Facts:
firar {ω=tobro, ρ=grimal, Ψ=b}
tuse {ρ=rodis, Π=pofen, ruske, Ψ=b}
greben {Ψ=a}
rimemim {ω=romi, ρ=kleganor, Ψ=e}
pofen {ρ=romi, Ψ=a}
gesolin {ω=logul, ρ=folis, Π=pigri, Ψ=d}
doskam {Ψ=d}
resta {ρ=podrus, Ψ=c}
kliflitim {ρ=grabrin, Π=vufus, klaro, pozem, sostudruk, Ψ=d}
rodis {ρ=lapleklir, Ψ=c}
flirum {ρ=truklamal, Ψ=c}
sefur {ω=truklamal, ρ=logul, Π=vaklu, peluk, Ψ=b}
drobi {ρ=kleganor, Ψ=e}
niskodres {ρ=kleganor, Π=klirul, Ψ=a}
dufu {ρ=kleganor, Ψ=f}
teplas {ρ=grimal, Π=vuveli, mistek, Ψ=b}
klepes {ρ=logul, Π=resta, Ψ=c}
plobatril {ρ=rodis, Ψ=a}
nasken {ρ=grabrin, Ψ=d}
plema {ω=stodrudrom, ρ=teplas, Ψ=d}
dratro {Π=pobrutrin, pligodo, Ψ=c}
plumabus {ρ=rodis, Ψ=a}
plelar {ω=gogus, ρ=grimal, Ψ=b}
tobro {ρ=greben, Ψ=d}
trebren {ω=rodis, ρ=grabrin, Ψ=c}
vudum {ω=truklamal, ρ=pudru, Ψ=a}
trife {ρ=fogral, Π=trebren, skeplus, Ψ=f}
kisapa {ρ=brapus, Ψ=f}
podrus {Ψ=a}
ruske {ω=rodis, ρ=brapus, Ψ=a}
truklamal {ρ=kleganor, Ψ=b}
limer {Ψ=f}
tadril {ω=dratro, ρ=logul, Π=drobi, flini, Ψ=b}
vuveli {ρ=tobro, Ψ=b}
mori {ω=teplas, ρ=grabrin, Ψ=e}
pogri {ρ=podrus, Π=trotam, vudum, truklamal, stamuga, gogus, ligi, Ψ=a}
steflos {ρ=romi, Ψ=e}
siba {ω=lekla, ρ=dratro, Π=trotam, lekla, muvulik, Ψ=b}
vifla {ω=peplon, ρ=peplon, Π=mistek, Ψ=a}
klaro {ρ=peplon, Ψ=a}
flogek {ω=plumabus, ρ=komi, Ψ=b}
ruskunir {ω=rodis, ρ=gogus, Ψ=b}
plumo {ω=resul, ρ=pudru, Ψ=b}
vaklu {ω=gogus, ρ=limer, Ψ=b}
lakal {ω=romi, ρ=dratro, Ψ=b}
folis {ρ=logul, Π=resta, pinotru, pligodo, brapus, Ψ=a}
fogral {ρ=greben, Π=tuva, Ψ=a}
bogrudom {ρ=lapleklir, Ψ=b}
skeplus {ρ=doskam, Ψ=a}
gogus {Ψ=d}
fole {ρ=greben, Π=trotam, drobi, plidroka, tobro, Ψ=b}
bradram {ω=gesolin, ρ=stodrudrom, Π=klirul, Ψ=f}
kligra {ρ=grimal, Π=lekla, plobatril, klego, Ψ=a}
plidroka {ρ=folis, Ψ=c}
kidu {ρ=dratro, Ψ=b}
dragu {ρ=stodrudrom, Ψ=f}
fesu {ρ=vufus, Ψ=c}
klagrel {ρ=skeplus, Ψ=a}
kleganor {Ψ=b}
drumas {ρ=grimal, Π=kleganor, kiflil, firar, Ψ=f}
flimi {ω=flogek, ρ=komi, Π=trebren, stamuga, Ψ=a}
romi {Ψ=a}
pligodo {ρ=truklamal, Ψ=a}
bovo {ρ=kleganor, Ψ=e}
drine {ρ=fogral, Π=grabrin, logul, ruskunir, klego, flogek, Ψ=f}
rudri {ρ=lapleklir, Ψ=b}
kero {ρ=stodrudrom, Π=steflos, flogek, Ψ=b}
stifis {ω=skagik, ρ=peplon, Ψ=c}
dripli {ω=truklamal, ρ=rodis, Π=tuva, Ψ=a}
batur {ρ=romi, Ψ=d}
flaledro {ω=flogek, ρ=teplas, Ψ=e}
zudrak {ω=grimal, ρ=stodrudrom, Ψ=a}
lekla {ω=fogral, ρ=vufus, Ψ=e}
goflege {ω=vufus, ρ=peplon, Π=klirul, Ψ=b}
tuva {ω=resul, ρ=peplon, Ψ=b}
flini {ω=grimal, ρ=stodrudrom, Ψ=f}
kovam {ρ=logul, Π=flaledro, ruskunir, brefler, zegru, Ψ=b}
flapur {ω=beplagom, ρ=beplagom, Π=romi, ruske, zegru, bogrudom, Ψ=f}
pobrutrin {ρ=peplon, Ψ=e}
mistek {ω=kleganor, ρ=rodis, Ψ=a}
furan {ω=groru, ρ=skeplus, Π=rudri, Ψ=b}
branel {ρ=greben, Π=flogek, Ψ=d}
plitur {ω=rodis, ρ=teplas, Π=dragu, Ψ=c}
rogar {ω=flirum, ρ=stodrudrom, Ψ=f}
logul {Ψ=a}
vufus {ρ=gogus, Ψ=e}
grabrin {ρ=stodrudrom, Ψ=c}
ruzer {ω=podrus, ρ=rodis, Ψ=a}
brefler {ρ=stodrudrom, Ψ=d}
lapleklir {Π=kleze, plelar, grimal, sostudruk, Ψ=c}
stebris {ρ=logul, Π=resta, kleganor, groru, ligi, Ψ=b}
dozik {ω=dratro, ρ=grabrin, Π=pobrutrin, logul, ruskunir, Ψ=e}
gagun {ρ=pudru, Π=klirul, Ψ=f}
trogro {ω=romi, ρ=kleganor, Ψ=d}
zegru {ω=pozem, ρ=tobro, Ψ=b}
sofam {ω=grimal, ρ=fogral, Ψ=a}
pudru {ρ=logul, Ψ=f}
ploflem {ω=tobro, ρ=grimal, Ψ=b}
sabril {ω=grabrin, ρ=logul, Ψ=b}
peplon {ρ=logul, Ψ=b}
vufle {ω=kleganor, ρ=logul, Π=plumo, banun, Ψ=b}
skabremas {ρ=rodis, Ψ=a}
sostudruk {ρ=stodrudrom, Ψ=b}
ligi {ρ=dratro, Ψ=b}
brunason {ω=doskam, ρ=stodrudrom, Π=kisapa, Ψ=f}
tokik {ω=fole, ρ=peplon, Ψ=c}
pinotru {ρ=fogral, Ψ=c}
banun {ω=kleganor, ρ=rodis, Ψ=a}
kleze {ω=brapus, ρ=dratro, Ψ=b}
drogris {ω=kiflil, ρ=folis, Π=peplon, trogro, Ψ=d}
neskikla {ω=plelar, ρ=teplas, Ψ=a}
doskas {ρ=logul, Π=kidu, zegru, bogrudom, Ψ=d}
fudostan {ρ=kleganor, Π=plumabus, trebren, plidroka, podrus, Ψ=e}
klirul {ρ=romi, Ψ=e}
kliklan {ρ=dratro, Ψ=d}
pigri {ω=plumabus, ρ=tobro, Ψ=c}
groru {ω=tobro, ρ=teplas, Ψ=c}
grimal {Ψ=a}
trotam {ω=teplas, ρ=logul, Ψ=a}
komi {ρ=logul, Π=kleze, ruzer, kliklan, batur, Ψ=d}
klego {ω=kleganor, ρ=grimal, Ψ=d}
stamuga {ω=lapleklir, ρ=lapleklir, Ψ=b}
kiflil {ω=lapleklir, ρ=fogral, Ψ=f}
melu {ρ=grabrin, Ψ=c}
sulo {ω=kiflil, ρ=limer, Ψ=b}
pozem {ρ=rudri, Ψ=c}
stodrudrom {Ψ=c}
brolave {ω=totrur, ρ=limer, Ψ=c}
brapus {Ψ=e}
beplagom {Ψ=d}
resul {ρ=gogus, Π=nadre, Ψ=f}
totrur {ω=gogus, ρ=doskam, Π=dragu, Ψ=d}
peluk {ρ=stodrudrom, Ψ=d}
zotrar {ω=doskam, ρ=kleganor, Ψ=a}
muvulik {ω=totrur, ρ=grabrin, Ψ=a}
mape {ρ=skeplus, Π=nasken, Ψ=a}
megumo {ω=pobrutrin, ρ=dratro, Ψ=f}
nadre {ω=vufus, ρ=peplon, Ψ=c}
fluske {ω=pozem, ρ=rudri, Π=brolave, vudum, tobro, Ψ=b}
skagik {ω=limer, ρ=lapleklir, Π=zotrar, megumo, bogrudom, Ψ=c}

Known rows:
doskas: [ 14  -5 -15   2   3  -3  -5   9  11   5   2   4   4  13   1  -1  17   2
  -7  -7  -5  10   8  -3   2   7  -1 -17   4  12   5   6   6  14]
pigri: [  2  -1  13  -2   4   1   4   4   1  -1  -2  -2  -2  -5   1  -2 -12   4
   2   3  -3  -2  -5   5   0  -3   4  -6  -2  -7   1  -5  -3  -7]
pudru: [ 2 -6  9  1 -4 -2 -3 -3  8 11 -4 -1  2  5  0  6  9  0 -1 -6 -6  5 -4 13
  0 -7 -4  3  1  6  2  1  8  0]
vudum: [-10   1  49   6  -8   1   3   0 -16   6  -6   1   0   2   0  10   3   0
  -6  -5   8  -1   0  36   2  -7  -1  15  15  -2  -4   4   7 -13]
flogek: [ 10 -17 -19  14   3   7 -10   5   2   8   3   0   3   5   1  -9  13  19
 -12   2  -6   7  -8  21  -6  -9   5 -20   8  -2   5  -3  -4  -5]
lakal: [  6  -6 -35  10   2   2  -1  -1   5   3   8  -1   0  -3   3 -10  -1   4
   1  -1  -8   3  -7 -12  -5  -4  -2 -13   3  -5   6  -5  -8   5]
plema: [  4  -1 -13   3   1  -4  -1  -6  -5  -5   3  -1   0   6   0  -4   3  -5
  -6  -4  -3   5  -1 -14  -1   3   0   0  -2   0   2   1  -3   3]
fesu: [  2   1   5  -3   2   0   3   4   7   5   0   0  -1  -3   2  -2 -10   1
   6   4   0  -3   6  -5  -1  -3   1  -7   1  -5   0  -3  -1  -3]
sostudruk: [  0 -10 -20   7  -2  -2  -3 -10   4   0   4  -8  -1  -4   3 -12 -10   2
  -3   5 -13   5 -12 -20 -10 -10   1  -9  -5 -13   2  -8 -11  -6]
lekla: [ -5   9  49 -12   0  -1   1  -1 -21  -8  -8   3  -3  10  -5   3  -9  -2
  -8   2  19  -3  10  14   7   9   6  17  -2   5  -6   7   8 -12]
stebris: [ 11 -10 -52   9   4   0   0  -1  15   2  11   3   3  -1   6   2   4   5
  -2  -4   0   6   4   8  -2  -2 -10 -14  19  -3   4   2   0  13]
kleganor: [  7  -8 -38  10   1   5 -10 -18   5  11   7   5  -1  -2   4  -8  -4  12
   1   3   2  -2 -10  15 -10  -9   0   4   2  -8   2  -2 -10   0]
klego: [ 10   2   2   4   5   5  -8  -6 -16  -2   1   6   0   8  -1 -11  10   6
  -8  -2   0  -2   6   9  -5   4   8   1  -1   4   3   9  -5   2]
melu: [ -4   2  -1  -8   2  -1   3   4   6   5   0   0  -2  -4   1  -2 -12   2
  10   3  -1  -3   3  -2   0  -1   1  -6   0  -7   0  -4  -2  -5]
plitur: [  0   4 -11  -2  -3   3   2  11   5   4   4  -1  -1   0   3   0 -25  -5
  13   3  -3  -4   9 -17   4   0  -2  -7   0  -1   3   2  -2  -4]
sefur: [ 11 -13 -43   8   3  -2   0   4  16   6   5  -2   4   0   6  -3   1   5
  -2  -5 -13   7   2  -3  -4  -5  -7 -22  12  -2   6   1   0  11]
trotam: [ -9   0  47   6  -7   3   1  -1 -22   4  -6   0  -1   0   1  11   4   2
 -10  -3  11  -2  -1  37   2  -6  -1  17  12   2  -3   5   5 -13]
flirum: [  2   0  -1  -5   3   2   1   4   8   2  -1   0   0  -3   1  -1 -14   2
   9   6   2  -2   7  -4   1  -4   0  -6   1  -6  -3  -5  -1  -5]

Rows:
No name comes twice in this set of rows, the named rows included.
[ -3   3 -20 -19   1  -8   3  -2  25   7  -1  -2  -1 -10   3   3 -10  -4
  15   1  -7   1   1 -27   1  -4  -7  -2  -9 -10   2  -9   3   5] | lapleklir
[ -1  -1  44  -4  -5   5  -6   6   1  16 -12   3   1   8  -3   7  16   8
   1  -1   0  -3  -5  33   6  -4   5   8  -2  12   1   5   7  -8] | logul
[  0   8 -21  -3   4   4  -2  11   5  -4   6   7   4   1  -4   2  20  -4
   6  -4   3  -1   3 -10   6   8   3 -10   2  11   0   3   3  22] | drine
[  2   2 -23 -11   6   4  -3   5  20  12   4   7   0  -3   1   5  -7   6
  17   2   2  -4   0   6   5   1   0  -4  -3   1   3  -3   1   7] | dratro
[ -9   0   1   8  -4   9   2   1 -14   6   6   0  -3  -2   2  -3 -36   2
   4   5   4  -7  -3   5   1  -6  -2   8   7  -9   0   0  -6 -17] | trebren
[  1  17  25 -22   7  -5   4  11  -2  -5  -6   8   0   9  -7   5   1 -10
   8  -5  11  -2  17  -6  10  20   5   6  -8  13   0   6   9  10] | dozik
[ -1   0 -12 -10   2   3  -3  -2  12   6  -1   3  -2  -3  -1   2 -15   2
  14   4  -4  -3  -1   1  -1  -5   0   4  -7  -6   1  -5  -1  -4] | stodrudrom
[  6  -7 -62   1   2   1  -5  -7  22   5   9   1   1  -4   2  -2  -1   2
   9  -1  -5   3 -11 -17  -3  -2  -5 -10  -3  -4   4  -7  -4  14] | teplas
[  8  -6 -26  -7  -1 -10  -1  -9  21   8  -2  -4   2   6   4   2  -2  -7
  -5 -11  -9  14   3 -13  -1  -1 -10  -3  -1   2   5   0   8   8] | komi
[  2   7 -22 -13   6   0  -1  13  15   5   2   5   1  -6  -1  -1  -2  -1
  11   4  -3  -2  12 -13   3   2   3 -14  -2  -3   3  -1   2   9] | skagik

The same objects again, as new rows of numbers:
Known rows:
sulo: [-18 -16  24  21 -38   4  -1 -12  13   1  -5  -4   4 -17 -34 -43   0 -22
  -3   2 -20   7 -43  16  26 -25  -7 -33   2 -42 -22  14  -8]
drogris: [ -3 -14  -6  15 -33   0   8 -16   7   1  -9  -3  11  14 -33 -53   8 -25
 -19   1 -24  -6 -44  15  23   5  -3 -43   4 -35 -20  13 -11]
mistek: [-21 -13   7  30 -34  46  -1  17  -9   0   4  -2   4 -25 -34 -53   0 -24
 -16   8 -26  29 -21  41  22 -29  -5 -38   0  -5 -24  19 -12]
klego: [-13 -21  -4  24 -18  12  10 -24   2  15  -3  -5   3  22 -32 -48   2 -22
  19  -5 -15  18 -44  17  26 -27  -5 -38  36 -26 -23  11  -9]
neskikla: [-20 -19   4  31 -24  -2   9  16  10   9  15   0   3  -8 -32 -49   1 -21
   2  32 -20  26 -20  12  22 -25   0 -38  10 -37 -19  10 -10]
flogek: [-17 -14   5  15 -36  10  -6 -20   1  -3   0  -5   5   2 -35 -39   6  -3
 -22   8 -15 -10 -26   9  28 -32  -4 -42   1 -36 -19  28   8]
trebren: [-11 -16  47  23 -37  14 -14 -23  -4   2   1  -1   4 -15 -35   4  -2 -11
  11   8 -17  13 -48  13  44 -37  -6  -4   2 -43   6  53  33]
ruske: [-20 -17  13  28 -33  20   6  -3 -13  -2  -6  -2   2  -8 -33 -50  -3 -20
   3  19 -21  25 -21  14  22 -24  -2 -36  16 -36 -23  34 -13]
vudum: [-18 -21   6  21 -33   3  -1  -9 -12   0  -5  -1   9  -1 -37 -56  -1 -22
 -16  14 -20  -1   1   8  23 -27   2 -42   8 -44 -25  33  -6]
sefur: [-13 -14  16  16 -36  -2  25   9  20   3  -7  -3   0 -21 -32 -53  -4 -23
 -19  -1 -20  -7 -44  20  22 -32  -1 -33   2 -40 -17   6 -10]
kligra: [-25 -22  -1  26 -21  -1   1  15  -1   6  24  -5  17 -12 -30 -56  11 -22
  -9  31 -22  13 -31  15  25 -18   7 -35   0 -41 -24  12 -14]
grabrin: [ -9  -7  30  20 -32   7 -17 -25  -9   0  12  -3   4 -15 -34  -8   5   0
   0   5 -19  -2 -29  17  52 -31  -5  -6  -3 -41  25  44  37]
teplas: [ -7 -11   0  20 -32  -2  13  15  32   0  22  -5  16 -19 -33 -43  30 -10
 -19  21 -29   8 -31  16  51 -31   3 -23  -3 -23 -22  13 -10]
klirul: [ 39 -14  27  22 -35  13 -14 -16  26  20  -1  -3  10  -3 -30 -21   1 -20
  -3   4 -24   7 -48  16  33  10   7 -34  -3  -2  30  33   4]
lapleklir: [ -8   9  37  35 -38  -1 -13 -19  12  -2  24  -6   2 -19 -33 -20  21  -4
 -23   5 -24  -7 -43  36  44 -33  -4  13  -7 -33   0  11  16]
plidroka: [-13 -16  30  17 -39   2 -14 -27  -7  -4   1  -1   5 -12 -37 -16   3  10
 -13  10 -16  -6 -32  13  23 -33  -6  -6  -4 -39  -2  37  48]
skabremas: [-20 -12  15  33 -35  27 -11   8 -14   2  13  -4   8 -15 -29 -55  -1 -22
 -28  20 -21  13 -33  36  23 -17   3 -39   3 -25 -21  16 -11]
truklamal: [-19 -10   9  34 -32  -1 -13 -24  -8   1   4  -4   7 -21 -40 -45   2  -5
 -10   1 -19   2  -9  19  22 -33  -4 -38  17 -24 -17  17   6]

Rows:
No name comes twice in this set of rows, the named rows included.
[-10 -18  -2  27  -5   1  16 -13  15  24  -7  -3   4  20 -26 -52   7 -22
   6   3 -22  12 -41  11  23 -25  -7 -36  25 -29 -16  10  -7] | plema
[-20 -10  29  34 -33   6 -14 -24  -5   3  33  -1  -1 -18 -33  -9   3   1
 -21   1 -19  -7 -32  39  26 -31   0  -7  -1  -4  21  17  35] | pozem
[ 30   9   9  17 -30   5  16  -1  47  -5   2   0  12  -8 -32 -22  32 -13
  -8   4 -27  11 -43  45  78 -28  -2 -27  -1 -35   5  13  -9] | bradram

Now the same objects, written a new way:
Known rows:
klaro: [-14 -32  26   3   5 -14  13   8  10  12  16   4   2  16  24]
drumas: [ -4  -1   8  20  -5   8  -8 -22   0  -6   3 -36  -8  23  11]
stodrudrom: [  2  15 -13  -7 -26  38 -17 -31  25 -12  -1 -14  18  22   3]
megumo: [-24 -12   9  21  -9 -12  -4 -22   4  -3   3 -27   0   8 -13]
kisapa: [-18  -6  10   9 -20  -7  -8 -25   4   2   8 -24  -8  10   0]
flogek: [-26  -1  18   9 -29  15  -6  -7 -28 -14 -16  -6  -5   2 -39]
doskam: [-10 -11  15 -12   7 -13   6   3  -6   3  -2 -13  -9   9  16]
nadre: [-10  -8 -18  11 -42  47  -8 -32  35 -13   0  -9  22  28 -12]
ploflem: [ -1 -14  -6  10 -20  16 -13 -17 -38  -9 -13  -7   4 -12 -24]
klagrel: [ 15 -24  21  -6  17 -12  11  11   4  13  12 -12   1   6  33]
sofam: [ 19 -38  18 -11   8  -5   3  18  14   9   7 -12 -14   5  33]
brapus: [ -5  13  -7  10 -14  28  -6 -31  43   1  22 -30   1  40  24]
trogro: [  4 -29   7  -7  -3 -10   9  -2  -3   4   6  -6  -1   1   9]
skagik: [ 18   5   0  -8 -20  55 -11 -39  31 -22 -13 -29  15  10   2]
plobatril: [  5 -16  25 -13  13  -6  27  17  -7  25  10 -23  -7   0  39]
totrur: [  8 -14  19   2   5   1   2   6  -4   2   0 -15   2   7  22]
fesu: [  1   3 -21  -3 -22  42  -9 -32  18 -17  -6 -18  17  22   3]
klirul: [-15  -5 -15   9 -12  12   0 -38  47  -5  21 -22  12  38  16]

Rows:
No name comes twice in this set of rows, the named rows included.
[  2   8  29  11  -8  14 -18 -11  21  -9 -12 -44 -13  18   4] | drine
[ -8 -28   5  14   1  -2  17  28 -10  16  18 -14  -9  21  24] | trotam
[ -4   8   6   2 -30  31 -35   2 -33  -8 -23 -24 -20   0   2] | fole
[ -1   8 -17  10 -32  53  -9 -25  31 -17  -4 -25  11  28   6] | klepes
[  6  -4 -17  -2 -29  34 -27 -31  33 -22   1 -27  28  14 -12] | melu
[-14   3 -25  18 -44  50  -9 -20  15  -4   3 -13   9  38  -4] | plidroka
[  2   8  31  -1 -21  37 -16 -12 -15 -20 -27 -18  -4  -3 -30] | kovam
[ 11   1 -12  24 -17  28 -10 -23  42  -6  14 -48   6  44  35] | fudostan
[-18  15  11 -20 -39  17  -8 -23 -17  -6 -24  11 -15   7 -27] | peplon
[ -3 -10 -14  28   6  17  10 -31  37 -10  16 -31   9  35   1] | flaledro
[  8  -4 -31   9 -40  28 -17 -24  18 -12  16 -21  28  16 -12] | trebren
[ -1  -2  25 -16 -19  21  -8 -16 -32  -2 -27 -23   1 -23  -9] | tuse
[ 22 -21  27  -8  -5  -1  12  14  27  10   3  -3   3  23  20] | vifla
[ 30  -8  23  -1  19   3  11  14   0   7   6 -22  -2  10  32] | kligra
[ 21 -33   7   4  21 -12  16   8  -5   6  15  -9  -1   6  26] | neskikla

